Here is a tiny trained network, its code and every weight. The questions are about switching its units off for an input and a class, where a switched-off unit gives its printed mean instead of its output.

import numpy as np


def w(rows, s, z=0):
    codes = np.array(rows[::2]) - 128.0
    scale = np.full(codes.shape[1], s)
    scale[-1] = z or s
    return codes * scale


def f(y):
    return np.maximum(y, 0)


def log_softmax(a):
    a = a - a.max(-1, keepdims=True)
    return a - np.log(np.exp(a).sum(-1, keepdims=True))


def net(x, mask):
    res = np.array(x, float).reshape(1, 3) / 4 @ E
    y = f(res @ A[0][:, :-1].T + A[0][:, -1])
    res = res + np.where(mask, y, B[0][:, -1]) @ B[0][:, :-1]
    return log_softmax(res[-1] @ U[:, :-1].T + U[:, -1])


A, B = {}, {}
E = w([
[78,176,136,239,152],'x0',
[156,74,21,223,50],'x1',
[129,254,108,70,56],'x2',
],0.0098)
A[0] = w([
[137,143,115,133,133,253],'n1',
[110,131,152,73,179,95],'n2',
[174,51,98,2,80,139],'n3',
[138,65,144,160,192,109],'n4',
[120,41,134,139,175,97],'n5',
[112,217,148,232,172,96],'n6',
[106,191,160,125,194,87],'n7',
[147,115,112,145,86,107],'n8',
[144,102,101,156,65,123],'n9',
[124,174,123,108,84,149],'n10',
[127,104,71,144,80,94],'n11',
[112,112,101,133,112,101],'n12',
[107,190,132,217,153,154],'n13',
[120,149,100,105,131,106],'n14',
[145,102,134,144,153,99],'n15',
[143,169,170,98,170,125],'n16',
[133,202,123,136,99,100],'n17',
[125,116,64,119,99,106],'n18',
[129,187,115,118,90,87],'n19',
[126,135,108,186,98,102],'n20',
[158,145,80,177,80,127],'n21',
[143,222,90,100,65,100],'n22',
[128,124,87,137,98,107],'n23',
[123,168,159,93,168,137],'n24',
],0.016,0.013)
B[0] = w([
[2,92,164,106,81,246],'n1',
[163,132,152,120,110,186],'n2',
[154,144,53,148,110,248],'n3',
[125,119,147,165,168,202],'n4',
[127,133,147,161,174,198],'n5',
[166,140,64,127,123,221],'n6',
[171,128,147,119,99,191],'n7',
[144,130,140,116,121,169],'n8',
[131,128,156,113,110,205],'n9',
[111,117,134,134,164,202],'n10',
[151,143,151,113,119,194],'n11',
[141,139,135,129,128,149],'n12',
[132,134,79,141,117,231],'n13',
[139,130,127,136,144,146],'n14',
[137,125,131,131,154,151],'n15',
[144,127,152,109,106,201],'n16',
[132,127,134,162,157,186],'n17',
[150,135,138,107,118,177],'n18',
[139,115,133,161,158,178],'n19',
[164,140,133,117,119,189],'n20',
[143,119,157,106,102,221],'n21',
[130,123,140,173,185,233],'n22',
[142,136,142,123,118,170],'n23',
[132,128,152,113,105,205],'n24',
],0.053,0.014)
U = w([
[189,121,217,107,44,132],'0',
[119,91,167,191,193,97],'1',
[151,128,15,144,64,148],'2',
[1,79,145,110,57,254],'3',
[125,175,153,59,168,62],'4',
],0.01,0.0037)

Each question gives the input, the list of numbers given to net, and the class t.
The units are the neurons (one row each of A and B). Each row of codes is followed by its name. A weight is (code - 128) times the scale printed after its matrix; where a second scale follows, it is the last column's (A, B and U).
mask holds one flag per neuron, in row order. A switched-off neuron (its flag False) gives its mean, the last column of its row in B, instead of its output. The means were averaged over made-up inputs and are rounded, as every weight is.
A unit's drop is (log p(t) with every unit on - log p(t) with that unit switched off) / (log p(t) with every unit on - log p(t) with every unit switched off).
most important unit: the unit with the biggest drop
top k neurons: the k neurons with the biggest drops, biggest first
drop of u: that unit's drop, to one decimal
input [7,-6,-6], class 2: most important unit	n6
input [-3,-7,-8], class 1: top 2 neurons	(n5; n4)
input [5,-4,5], class 1: top 4 neurons	(n3; n22; n17; n10)
input [7,3,-6], class 2: top 4 neurons	(n6; n13; n22; n10)
input [3,-3,4], class 1: top 2 neurons	(n3; n22)
input [6,5,-3], class 2: top 2 neurons	(n13; n6)
input [3,3,-1], class 3: top 3 neurons	(n3; n7; n2)
input [7,2,8], class 1: top 2 neurons	(n22; n3)
input [-5,1,4], class 2: top 3 neurons	(n3; n4; n5)
input [2,-5,-6], class 1: top 3 neurons	(n4; n5; n21)
input [-7,5,3], class 2: drop of n3	5.4
input [6,2,-3], class 2: drop of n6	0.1
input [-7,-3,8], class 1: drop of n22	1.0
